Here is a tiny trained network, its code and every weight. The questions are about switching its units off for an input and a class, where a switched-off unit gives its printed mean instead of its output.

import numpy as np


def w(rows, s, z=0):
    codes = np.array(rows[::2]) - 128.0
    scale = np.full(codes.shape[1], s)
    scale[-1] = z or s
    return codes * scale


def norm(h):
    return h / np.sqrt((h * h).mean(-1, keepdims=True) + 1e-5)


def f(y):
    return np.maximum(y, 0)


def log_softmax(a):
    a = a - a.max(-1, keepdims=True)
    return a - np.log(np.exp(a).sum(-1, keepdims=True))


def net(x, mask):
    res = np.array(x, float).reshape(1, 6) / 4 @ E
    u = 0
    for l in range(4):
        y = f(norm(res) @ A[l][:, :-1].T + A[l][:, -1])
        res = res + np.where(mask[u : u + 5], y, B[l][:, -1]) @ B[l][:, :-1]
        u += 5
    return log_softmax(norm(res)[-1] @ U[:, :-1].T + U[:, -1])


A, B = {}, {}
E = w([
[161,133,128,103,183],'x0',
[113,5,95,137,165],'x1',
[34,125,116,122,71],'x2',
[172,107,89,223,103],'x3',
[62,131,113,156,175],'x4',
[105,101,196,136,93],'x5',
],0.0033)
A[0] = w([
[105,28,94,3,162,75],'0.n0',
[87,172,69,195,169,125],'0.n1',
[121,146,193,180,173,188],'0.n2',
[169,62,29,80,148,4],'0.n3',
[116,139,86,47,156,33],'0.n4',
],0.0046,0.0016)
B[0] = w([
[81,153,220,243,153,249],'0.n0',
[157,55,73,187,252,239],'0.n1',
[141,208,142,23,94,224],'0.n2',
[125,181,246,111,41,197],'0.n3',
[91,168,231,109,211,176],'0.n4',
],0.004,0.0017)
A[1] = w([
[201,140,105,2,121,164],'1.n0',
[63,189,106,85,92,253],'1.n1',
[80,117,160,147,17,237],'1.n2',
[133,98,184,135,147,2],'1.n3',
[149,118,209,49,132,208],'1.n4',
],0.0053,0.0016)
B[1] = w([
[193,186,109,236,39,206],'1.n0',
[105,183,255,76,115,232],'1.n1',
[129,116,102,87,41,253],'1.n2',
[97,107,100,98,192,150],'1.n3',
[110,51,114,213,83,232],'1.n4',
],0.0038,0.0033)
A[2] = w([
[19,161,129,87,196,2],'2.n0',
[100,194,97,109,141,149],'2.n1',
[96,159,253,186,179,241],'2.n2',
[54,100,59,160,187,162],'2.n3',
[80,237,110,113,33,202],'2.n4',
],0.0035,0.00075)
B[2] = w([
[142,151,209,30,200,168],'2.n0',
[176,3,173,147,131,160],'2.n1',
[186,74,175,15,119,234],'2.n2',
[80,126,129,43,125,178],'2.n3',
[189,85,252,78,61,251],'2.n4',
],0.0041,0.0029)
A[3] = w([
[182,107,65,149,102,101],'3.n0',
[141,210,47,153,136,2],'3.n1',
[91,13,103,172,126,92],'3.n2',
[2,139,149,109,84,21],'3.n3',
[66,83,50,193,90,245],'3.n4',
],0.0054,0.0007)
B[3] = w([
[141,177,147,161,180,204],'3.n0',
[143,76,151,199,156,169],'3.n1',
[83,109,62,79,71,252],'3.n2',
[255,235,123,186,69,244],'3.n3',
[67,172,64,96,75,216],'3.n4',
],0.0065,0.0023)
U = w([
[105,61,122,122,163,96],'0',
[205,162,94,254,194,122],'1',
[88,132,164,96,232,126],'2',
[152,187,187,127,50,177],'3',
[62,111,5,164,92,133],'4',
[68,192,85,153,145,2],'5',
],0.013,0.0094)

Each question gives the input, the list of numbers given to net, and the class t.
The units are the neurons (one row each of A and B). Each row of codes is followed by its name. A weight is (code - 128) times the scale printed after its matrix; where a second scale follows, it is the last column's (A, B and U).
mask holds one flag per neuron, layer by layer. A switched-off neuron (its flag False) gives its mean, the last column of its row in B, instead of its output. The means were averaged over made-up inputs and are rounded, as every weight is.
A unit's drop is (log p(t) with every unit on - log p(t) with that unit switched off) / (log p(t) with every unit on - log p(t) with every unit switched off).
The circuit of an input: a set's keep is (log p(t) with only the set's units on - log p(t) with every unit switched off) / (log p(t) with every unit on - log p(t) with every unit switched off). Starting from the 12 units with the biggest drops (on a tie, the unit counted first), units are removed one at a time, each time the one whose removal leaves the highest keep (on an exact tie, the one counted first), for as long as the keep stays at least 0.8.
circuit, biggest first: the units of the circuit, biggest drop first
most important unit: the unit with the biggest drop
top k neurons: the k neurons with the biggest drops, biggest first
top k neurons in layer l: the k neurons of layer l with the biggest drops, biggest first
drop of u: that unit's drop, to one decimal
input [0,0,2,3,4,-3], class 4: most important unit => 0.n1
input [6,-6,3,4,4,-3], class 2: circuit, biggest first => 1.n0, 3.n3, 0.n1
input [-7,4,-7,8,2,-7], class 4: circuit, biggest first => 3.n2, 3.n3
input [2,7,1,7,-6,-8], class 4: circuit, biggest first => 3.n2, 2.n4
input [7,2,-5,5,3,8], class 0: circuit, biggest first => 3.n3, 1.n0
input [2,-8,2,4,6,-2], class 2: top 3 neurons in layer 1 => 1.n0, 1.n2, 1.n4
input [4,-5,-1,5,4,1], class 1: circuit, biggest first => 0.n1, 1.n1
input [6,3,-4,5,-4,5], class 1: top 2 neurons in layer 2 => 2.n4, 2.n2
input [-6,-5,-5,5,1,-1], class 1: top 2 neurons => 1.n1, 0.n1
input [3,0,0,8,2,-3], class 4: top 2 neurons => 3.n4, 1.n1
input [-6,-4,-7,1,6,-2], class 1: top 2 neurons => 0.n1, 1.n1
input [1,-8,-7,-4,-6,-6], class 1: top 2 neurons in layer 1 => 1.n0, 1.n2
input [6,-6,-5,6,-3,-1], class 1: top 2 neurons in layer 1 => 1.n1, 1.n2
input [1,1,4,7,-3,-4], class 4: most important unit => 3.n4
input [4,-6,-8,-4,3,-6], class 1: top 3 neurons in layer 1 => 1.n0, 1.n2, 1.n1
input [4,-5,-3,5,-6,-1], class 1: top 2 neurons in layer 1 => 1.n1, 1.n2
input [0,-5,-2,3,6,2], class 2: drop of 1.n2 => 0.2
input [0,-4,-2,4,0,0], class 1: drop of 1.n4 => -0.1
input [1,3,-1,7,0,7], class 4: drop of 3.n0 => 0.0
input [8,-5,6,3,1,-4], class 2: most important unit => 0.n1
